Each row is followed by its class.
24, 18, 5, 25, 4, 14, 35, 4, -1, 2, 0, -23, -6, 42, -3, 3, 31, -33, -31, 8, -16, 3
(36)
5, 27, 16, 1, 22, 3, 9, 4, 2, 6, 12, -41, -13, 5, 7, 5, 12, -30, -36, 6, -1, 2
(36)
38, 26, 6, 7, 23, 1, 9, 14, -30, 3, 20, -21, -4, 44, -15, -5, 18, 4, -14, 2, -3, 8
(36)
-29, -25, 0, 25, -37, -1, 59, -2, -16, -8, 7, -39, 22, 6, -5, -41, 56, -15, 81, -15, 48, 53
(27)
36, 0, 7, 10, 11, 4, 24, 21, 4, 9, -4, 4, -9, 34, 8, -8, -6, -16, -21, 14, -36, -2
(36)
32, 11, 11, -11, 1, 6, 45, 6, -21, 4, 4, 14, 9, 33, 24, -6, 29, -59, -23, -8, 12, 12
(36)
55, -3, -5, -5, 6, -10, 10, 24, 1, 12, 9, 42, -6, 25, 7, 8, -34, -3, 7, -5, -19, 7
(36)
2, -9, -9, -15, 36, -13, -14, 5, -18, 1, 17, 23, 8, -28, 12, -28, -24, 18, 13, -1, 18, 16
(27)
-13, 4, -6, 4, -20, 3, 56, 15, -41, 3, -10, -35, 20, -21, -25, -8, 23, 35, -21, 22, 26, 1
(27)
39, 22, -13, -11, 5, -10, 30, 11, -10, 18, 12, 21, 2, 16, -2, 15, -20, -21, -9, -7, -4, -7
(36)
36, 4, 7, 10, 4, 27, 24, 5, -8, 5, -20, -7, 4, 39, 2, -12, -6, -11, -28, 16, 0, 13
(36)
64, 14, 5, -15, 9, -2, 14, 15, -22, 11, -9, 6, 0, 59, -1, -9, -13, -18, -8, 15, 5, 4
(36)
29, 8, 2, 6, 26, 9, 38, 2, -11, -6, 26, 2, -10, 11, 2, -9, 17, -22, 12, -9, 4, 11
(36)
49, 23, 5, -1, 23, 3, 24, 16, -11, 6, 0, 8, 7, 15, 7, 11, 4, -5, -28, 17, -18, -9
(36)
36, 21, 12, 18, -3, 10, 17, 17, -9, 3, 3, -33, 13, 19, -35, -8, 14, 4, -13, 3, 4, 16
(36)
53, 17, 9, 8, 13, -1, 47, 16, -20, 6, 10, 20, 31, 43, -4, -21, 7, -44, -12, -5, 20, 20
(36)
43, 7, -9, -1, -1, -4, 41, 5, -2, 10, 8, 15, 5, 33, -3, -5, 13, -18, 8, -4, -1, 30
(36)
20, 14, 3, 15, 27, -7, 12, 7, -1, 2, -2, 12, -34, 7, -2, 15, -8, -20, 57, -29, -15, -29
(27)
54, 18, 5, -5, 27, -1, 19, 18, 4, 8, 18, -7, 5, 40, 1, -14, 4, -40, -6, -15, -5, 16
(36)
83, 22, -12, 2, 65, -6, 34, 2, -38, 10, -6, 49, 10, -25, -1, -9, 32, 31, 49, -23, -4, -11
(27)
44, 14, -6, 3, -44, 13, 29, 9, -12, 0, 2, -2, -2, 38, 11, 15, -11, -6, 8, 10, -3, -2
(36)
39, 16, 1, 7, 63, 4, 28, 11, 9, 3, -6, -21, 10, 22, 3, -11, 8, -31, 9, 0, -18, 2
(36)
33, 17, -2, 21, 1, 6, 25, 11, -7, 5, 9, 14, 10, 18, -6, -1, 7, -19, 13, 11, -11, 4
(36)
78, 6, -2, 9, 61, 14, 6, 21, -20, 30, -1, 36, -8, 42, -31, -17, -25, 7, 9, 2, -1, 7
(36)
-8, 7, 9, -13, 5, -9, 22, 9, 5, 26, 0, -25, 14, 2, -10, -9, 3, -1, -2, 8, 4, 11
(36)
37, 24, 10, -7, 24, 9, 25, 12, -8, 14, 4, -8, 4, 24, -9, -6, 15, -33, -13, 0, 0, 9
(36)
22, 12, 5, -4, 42, -2, 19, 14, -6, -25, 4, -5, 10, 9, 6, -9, 18, -16, -8, 0, 7, 3
(36)
50, 13, 3, -3, 6, 5, 48, 10, 4, 2, 3, -67, 9, 26, 7, 5, 27, -59, -13, -10, -19, 10
(36)
53, 27, -3, 22, 30, 5, 6, 17, -6, 3, 2, 7, 5, 17, 14, 3, 20, -19, 20, -12, -3, 2
(36)

Each row is followed by its class.
19, -30, 8, 12, -11, -14, -9, -24, -13, -5, 0, 29, -6, -14, -9, 4, 8, -12, -3, -19, 7, 6
Y
-10, 58, 18, -2, -55, 3, 12, -4, 7, 25, 70, 17, -54, 27, -25, -6, -37, 39, 2, -30, 26, -17
C
8, 9, -7, 6, -30, -13, 5, 8, 4, 29, -6, 26, -14, 10, -21, 2, -11, 21, -6, 5, 26, -6
X
26, 18, 53, 0, -41, -1, 8, -4, 3, 26, 54, 18, -16, 17, 1, -1, -55, 10, -12, 7, 24, -8
V
-22, 9, -1, 14, -25, 15, 15, 38, 18, 5, 17, 2, -25, 20, 11, 16, -18, -9, 16, -3, 3, 7
R
-31, 51, 31, -16, -32, 13, -4, 41, 10, 53, 51, 1, -27, 46, 13, 6, -24, 20, 2, -15, 8, 2
V
-25, 14, -48, 17, 7, -6, -18, -7, -5, -23, -30, -11, -14, -9, 3, 1, 12, 1, -1, -13, -6, -1
S
11, 16, 23, 8, -19, 18, 13, 12, 14, -18, 33, 2, -15, -2, 17, 56, -13, -13, 1, -1, -10, -14
R
-35, 12, -44, 23, 4, -13, -17, -17, -7, -4, -34, -3, -14, -9, -15, 7, 7, 14, 3, -19, 1, -8
S
-5, -11, 15, 21, -26, -2, 31, 33, 10, 23, -11, 36, 3, 6, -12, 15, -14, 10, -3, 1, 19, -5
J
6, -2, 9, 9, -5, -19, -18, -14, -8, 8, 4, 7, -5, -13, 4, 11, 2, 4, -18, -23, 3, -12
Y
-14, 10, -28, -40, -4, -24, 2, 30, -3, -21, -44, 5, -5, -23, -3, 48, 10, 14, -2, -17, -10, -6
S
-42, 38, 18, -3, -33, 8, -21, 8, 13, 3, 24, -2, -19, -2, 18, 26, -8, -4, 10, -41, -17, 1
C
-44, 13, 2, 4, -10, -2, -23, 13, 9, 2, -21, 19, -17, -5, 1, 18, 8, -10, 1, -21, 4, 6
S
22, -14, -76, 44, -22, -7, 15, -7, 5, -36, -24, 21, -39, -40, -11, 32, 11, -42, 11, 2, -1, 8
Y
-6, -9, 19, 27, -27, -13, -13, -18, -1, -8, 6, 15, -6, -20, 0, 30, 4, -2, -3, -33, 1, -17
Y
-59, 50, -27, -11, -23, 11, -36, -5, 5, -1, 37, -21, 7, 28, 14, 3, -13, -19, 12, -21, -98, -1
R
-25, 22, -34, 7, 1, -13, -26, -21, 4, -2, -30, -6, -13, 2, 28, 0, -1, 10, -1, -11, 5, 2
S
0, 22, 45, 2, -30, 1, 3, 8, 16, 17, 36, -2, -3, 10, 11, -3, -8, 22, -12, -2, 10, 4
C
17, 18, 5, 26, -25, -17, 8, -21, 0, 12, 12, 17, -32, -25, -13, 15, -2, 9, -7, -20, 14, -8
Y
-25, 33, 15, 3, -44, 11, 9, 14, 8, 10, 21, 6, -36, 15, 21, 26, -23, 6, 8, -13, 7, -9
V
15, -15, -5, 25, -11, -21, -4, -17, -2, -6, -35, 11, 15, -21, -1, 26, 9, 15, -4, -8, 4, -1
Y
3, -6, 6, 16, -14, -18, -11, -5, 1, 4, -7, 20, -8, -17, -6, 14, 5, -4, 2, -19, 8, 1
Y
